Here is a tiny trained network, its code and every weight. The questions are about switching its units off for an input and a class, where a switched-off unit gives its printed mean instead of its output.

import numpy as np


def w(rows, s, z=0):
    codes = np.array(rows[::2]) - 128.0
    scale = np.full(codes.shape[1], s)
    scale[-1] = z or s
    return codes * scale


def f(y):
    return y / 2 * (1 + np.tanh(0.7978845608 * (y + 0.044715 * y**3)))


def log_softmax(a):
    a = a - a.max(-1, keepdims=True)
    return a - np.log(np.exp(a).sum(-1, keepdims=True))


def net(x, mask):
    res = np.array(x, float).reshape(1, 4) / 4 @ E
    y = f(res @ A[0][:, :-1].T + A[0][:, -1])
    res = res + np.where(mask, y, B[0][:, -1]) @ B[0][:, :-1]
    return log_softmax(res[-1] @ U[:, :-1].T + U[:, -1])


A, B = {}, {}
E = w([
[172,254,158,175,202],'x0',
[61,110,242,176,106],'x1',
[66,247,76,100,67],'x2',
[139,129,127,134,111],'x3',
],0.0097)
A[0] = w([
[207,3,137,130,146,53],'n1',
[72,65,83,159,93,2],'n2',
[135,32,98,52,85,122],'n3',
[70,123,177,155,136,13],'n4',
[70,138,203,140,92,22],'n5',
[104,89,136,66,102,12],'n6',
[254,93,185,187,207,198],'n7',
[77,81,104,107,52,142],'n8',
[96,162,96,108,118,25],'n9',
[83,111,222,169,100,29],'n10',
[160,109,59,62,181,30],'n11',
[5,231,37,117,69,183],'n12',
],0.0098,0.0034)
B[0] = w([
[114,107,237,103,90,191],'n1',
[152,204,127,216,159,154],'n2',
[109,238,103,131,134,195],'n3',
[189,165,75,121,118,148],'n4',
[207,126,89,74,88,164],'n5',
[157,176,173,178,165,146],'n6',
[80,168,189,99,60,223],'n7',
[102,181,142,134,131,186],'n8',
[136,120,143,118,51,144],'n9',
[236,167,46,41,103,174],'n10',
[185,200,132,40,102,166],'n11',
[107,106,254,91,97,252],'n12',
],0.0086,0.013)
U = w([
[210,130,90,4,93,109],'0',
[119,131,149,100,117,246],'1',
[96,106,202,83,87,42],'2',
[136,235,166,193,165,113],'3',
[84,74,124,93,146,191],'4',
[191,59,107,200,199,94],'5',
[157,49,63,133,204,90],'6',
[147,77,124,190,203,84],'7',
],0.012,0.014)

Each question gives the input, the list of numbers given to net, and the class t.
The units are the neurons (one row each of A and B). Each row of codes is followed by its name. A weight is (code - 128) times the scale printed after its matrix; where a second scale follows, it is the last column's (A, B and U).
mask holds one flag per neuron, in row order. A switched-off neuron (its flag False) gives its mean, the last column of its row in B, instead of its output. The means were averaged over made-up inputs and are rounded, as every weight is.
A unit's drop is (log p(t) with every unit on - log p(t) with that unit switched off) / (log p(t) with every unit on - log p(t) with every unit switched off).
The circuit of an input: a set's keep is (log p(t) with only the set's units on - log p(t) with every unit switched off) / (log p(t) with every unit on - log p(t) with every unit switched off). Starting from all 12 units, units are removed one at a time, each time the one whose removal leaves the highest keep (on an exact tie, the one counted first), for as long as the keep stays at least 0.8.
circuit, biggest first: the units of the circuit, biggest drop first
most important unit: the unit with the biggest drop
k most important neurons: the k neurons with the biggest drops, biggest first
input [6,6,1,8], class 1: most important unit : n11
input [1,-3,4,1], class 2: 2 most important neurons : [n12; n10]
input [-1,5,-1,-1], class 0: circuit, biggest first : [n10; n12]
input [-7,-6,3,5], class 3: circuit, biggest first : [n3; n2; n8]
input [6,-4,-6,1], class 2: 2 most important neurons : [n7; n3]
input [1,-5,-6,-1], class 2: circuit, biggest first : [n1; n7]
input [-8,7,-4,7], class 3: circuit, biggest first : [n2; n3]
input [6,-6,6,8], class 1: circuit, biggest first : [n12; n3]
input [-4,6,1,3], class 0: 2 most important neurons : [n10; n5]
input [4,2,3,-7], class 1: circuit, biggest first : [n3; n2]
input [-8,6,-2,-2], class 3: circuit, biggest first : [n2; n3]
input [1,8,5,5], class 0: circuit, biggest first : [n10; n5]
input [-8,0,5,-4], class 3: 2 most important neurons : [n2; n3]
input [-6,6,2,1], class 0: circuit, biggest first : [n10]
input [4,-2,-7,3], class 2: 2 most important neurons : [n7; n1]
input [-2,6,4,0], class 0: circuit, biggest first : [n10; n5]
input [-8,8,-3,2], class 0: 2 most important neurons : [n10; n5]
input [0,-2,-6,-3], class 2: 2 most important neurons : [n1; n7]
input [-2,3,1,3], class 4: 2 most important neurons : [n11; n7]
input [-7,-3,7,5], class 2: 2 most important neurons : [n12; n9]
input [7,-4,5,-8], class 1: most important unit : n12
input [1,-2,0,1], class 4: 2 most important neurons : [n10; n3]
input [-2,0,-3,-1], class 4: 2 most important neurons : [n12; n11]
